Below is a small trained network, with its code and all its weights. Each question gives an input and a target symbol and asks what happens when units are switched off, that is, made to give their printed mean instead of their output.

import numpy as np


def w(rows, s, z=0):
    codes = np.array(rows[::2]) - 128.0
    scale = np.full(codes.shape[1], s)
    scale[-1] = z or s
    return codes * scale


def norm(h):
    return h / np.sqrt((h * h).mean(-1, keepdims=True) + 1e-5)


def f(y):
    return np.maximum(y, 0)


def softmax(a):
    e = np.exp(a - a.max(-1, keepdims=True))
    return e / e.sum(-1, keepdims=True)


def log_softmax(a):
    a = a - a.max(-1, keepdims=True)
    return a - np.log(np.exp(a).sum(-1, keepdims=True))


def net(x, mask):
    ids = ['αβγδεηθλμξστφ'.index(c) for c in x.split()]
    T = len(ids)
    res = E[ids] + P[:T]
    q, k, v = (norm(res) @ M[0].T for M in (Q, K, V))
    z = softmax(np.where(np.tri(T) > 0, q @ k.T / 3**0.5, -1e9)) @ v
    res = res + np.where(mask[0], z, O[0][:, -1]) @ O[0][:, :-1]
    y = f(norm(res) @ A[0][:, :-1].T + A[0][:, -1])
    res = res + np.where(mask[1:17], y, B[0][:, -1]) @ B[0][:, :-1]
    return log_softmax(norm(res)[-1] @ U[:, :-1].T + U[:, -1])


Q, K, V, O, A, B = {}, {}, {}, {}, {}, {}
E = w([
[131,170,105,182,234,132,96,115,155],'α',
[94,163,138,91,207,35,128,98,87],'β',
[146,149,153,138,139,83,60,108,180],'γ',
[44,170,168,65,140,112,121,170,114],'δ',
[73,156,141,116,163,4,188,105,77],'ε',
[126,118,198,138,168,13,132,72,154],'η',
[166,127,142,166,72,30,61,138,125],'θ',
[58,79,104,158,145,121,119,130,43],'λ',
[147,172,189,145,142,153,61,68,186],'μ',
[106,164,169,108,208,86,133,55,125],'ξ',
[159,140,138,126,137,110,55,105,162],'σ',
[179,134,177,137,143,125,49,72,153],'τ',
[163,124,143,116,140,150,194,234,86],'φ',
],0.004)
P = w([
[134,188,130,107,4,115,118,125,81],'0',
[150,155,219,89,157,126,112,112,88],'1',
[156,148,194,126,148,144,94,111,117],'2',
[147,145,178,140,152,135,99,120,141],'3',
[145,137,167,150,153,131,108,126,155],'4',
[145,132,163,158,156,131,114,127,168],'5',
[149,127,158,164,158,133,118,129,178],'6',
],0.0032)
Q[0] = w([
[145,127,1,80,63,160,163,41,139],'h0',
[190,109,218,156,162,85,105,126,137],'h0',
[148,122,132,85,113,116,171,121,149],'h0',
],0.0046)
K[0] = w([
[54,135,88,145,164,87,6,24,125],'h0',
[243,128,66,158,119,163,251,238,142],'h0',
[70,134,159,167,117,111,68,178,163],'h0',
],0.0027)
V[0] = w([
[175,221,151,74,105,92,130,117,156],'h0',
[206,145,129,175,182,139,180,188,133],'h0',
[109,145,100,179,121,90,84,3,121],'h0',
],0.0032)
O[0] = w([
[179,91,205,123,177,109,85,99,90,185],'h0',
[61,182,167,189,162,122,38,252,28,26],'h0',
[195,139,55,13,80,123,99,131,171,253],'h0',
],0.0037,0.0017)
A[0] = w([
[96,89,81,116,130,116,113,151,142,31],'n0',
[54,118,233,128,128,151,183,189,133,9],'n1',
[211,156,202,138,170,43,108,105,179,203],'n2',
[166,104,174,169,66,116,80,169,83,155],'n3',
[182,149,108,138,114,45,170,23,231,62],'n4',
[114,92,190,139,148,129,177,78,122,234],'n5',
[99,127,49,113,89,189,138,59,112,112],'n6',
[153,137,190,79,197,118,45,86,67,254],'n7',
[237,149,167,122,62,184,139,29,200,166],'n8',
[146,98,94,62,163,133,103,59,157,205],'n9',
[148,121,229,84,182,130,69,131,133,217],'n10',
[149,187,106,4,22,104,94,213,130,212],'n11',
[60,123,34,162,69,136,192,148,174,15],'n12',
[150,93,147,198,165,127,114,82,93,159],'n13',
[72,126,50,151,110,145,145,100,103,117],'n14',
[156,95,192,91,70,58,163,61,228,213],'n15',
],0.0033,0.00088)
B[0] = w([
[148,171,147,158,97,136,120,86,133,140],'n0',
[138,161,65,209,157,178,56,109,161,150],'n1',
[80,78,89,121,43,154,96,140,114,244],'n2',
[177,182,176,48,143,101,217,112,122,143],'n3',
[156,103,201,67,74,115,149,126,28,198],'n4',
[175,155,90,123,138,126,75,159,151,179],'n5',
[127,147,129,175,140,117,88,189,163,162],'n6',
[102,74,138,134,156,130,186,141,182,254],'n7',
[89,50,187,42,162,53,183,157,11,193],'n8',
[94,143,167,143,123,120,140,136,85,206],'n9',
[159,157,75,149,55,120,155,111,100,227],'n10',
[187,68,236,27,166,61,216,63,32,167],'n11',
[207,82,169,103,172,75,253,102,150,145],'n12',
[118,174,144,55,77,115,148,149,123,177],'n13',
[154,156,113,117,110,171,84,114,134,160],'n14',
[131,88,66,172,158,116,62,205,93,211],'n15',
],0.0036,0.0051)
U = w([
[123,69,180,49,120,66,217,128,59,217],'α',
[34,84,102,119,139,126,2,211,96,155],'β',
[205,172,27,192,60,116,46,123,148,231],'γ',
[201,70,82,180,188,116,213,113,237,252],'δ',
[117,137,146,147,123,153,134,97,148,48],'ε',
[130,145,123,125,108,167,154,105,154,19],'η',
[124,136,137,142,113,148,144,100,153,27],'θ',
[136,135,134,112,128,151,144,95,161,4],'λ',
[127,235,221,194,162,157,166,175,79,165],'μ',
[108,138,136,144,137,137,142,76,159,66],'ξ',
[121,132,133,139,132,146,140,99,153,32],'σ',
[126,137,128,126,133,154,142,94,154,38],'τ',
[130,130,119,119,133,140,139,108,154,11],'φ',
],0.0069,0.0032)

Each question gives the input, a string of symbols that net reads in full, and the target symbol t.
The units are the heads (3 rows each of Q, K, V and O) and the neurons (one row each of A and B). Each row of codes is followed by its name. A weight is (code - 128) times the scale printed after its matrix; where a second scale follows, it is the last column's (O, A, B and U).
mask holds one flag per unit, heads first, then neurons. A switched-off unit (its flag False) gives its mean, the last column of its rows in O or B, instead of its output. The means were averaged over made-up inputs and are rounded, as every weight is.
A unit's drop is (log p(t) with every unit on - log p(t) with that unit switched off) / (log p(t) with every unit on - log p(t) with every unit switched off).
The circuit of an input: a set's keep is (log p(t) with only the set's units on - log p(t) with every unit switched off) / (log p(t) with every unit on - log p(t) with every unit switched off). Starting from the 12 units with the biggest drops (on a tie, the unit counted first), units are removed one at a time, each time the one whose removal leaves the highest keep (on an exact tie, the one counted first), for as long as the keep stays at least 0.8.
circuit, biggest first: the units of the circuit, biggest drop first
top k neurons: the k neurons with the biggest drops, biggest first
drop when u is switched off: that unit's drop, to one decimal
input ξ α λ ε α, target β: circuit, biggest first	[h0 n2]
input α α α, target γ: top 3 neurons	[n8 n10 n11]
input λ α λ α α, target γ: circuit, biggest first	[h0 n8]
input λ α λ δ λ λ α, target β: top 4 neurons	[n11 n10 n7 n12]
input τ β φ η α, target μ: top 2 neurons	[n15 n13]
input φ α γ, target μ: circuit, biggest first	[h0]
input δ α λ λ, target β: top 2 neurons	[n10 n11]
input δ δ λ ξ α λ δ, target γ: top 2 neurons	[n1 n8]
input β δ φ λ, target μ: circuit, biggest first	[h0 n2 n8]
input λ τ λ δ λ α, target α: top 2 neurons	[n15 n4]
input α μ β λ φ μ, target μ: top 2 neurons	[n3 n15]
input α β λ λ λ φ δ, target μ: top 2 neurons	[n2 n15]
input δ λ δ, target β: top 2 neurons	[n1 n4]
input λ τ λ λ λ, target δ: top neuron	[n12]
input η α λ λ φ λ, target μ: top 3 neurons	[n2 n15 n3]
input α η φ η, target μ: drop when n3 is switched off	0.1
input λ λ λ, target γ: drop when n7 is switched off	0.9
input λ θ λ λ η λ, target δ: drop when n8 is switched off	0.3
input η σ α λ φ α η, target μ: drop when h0 is switched off	1.1
input λ η λ, target β: top neuron	[n6]
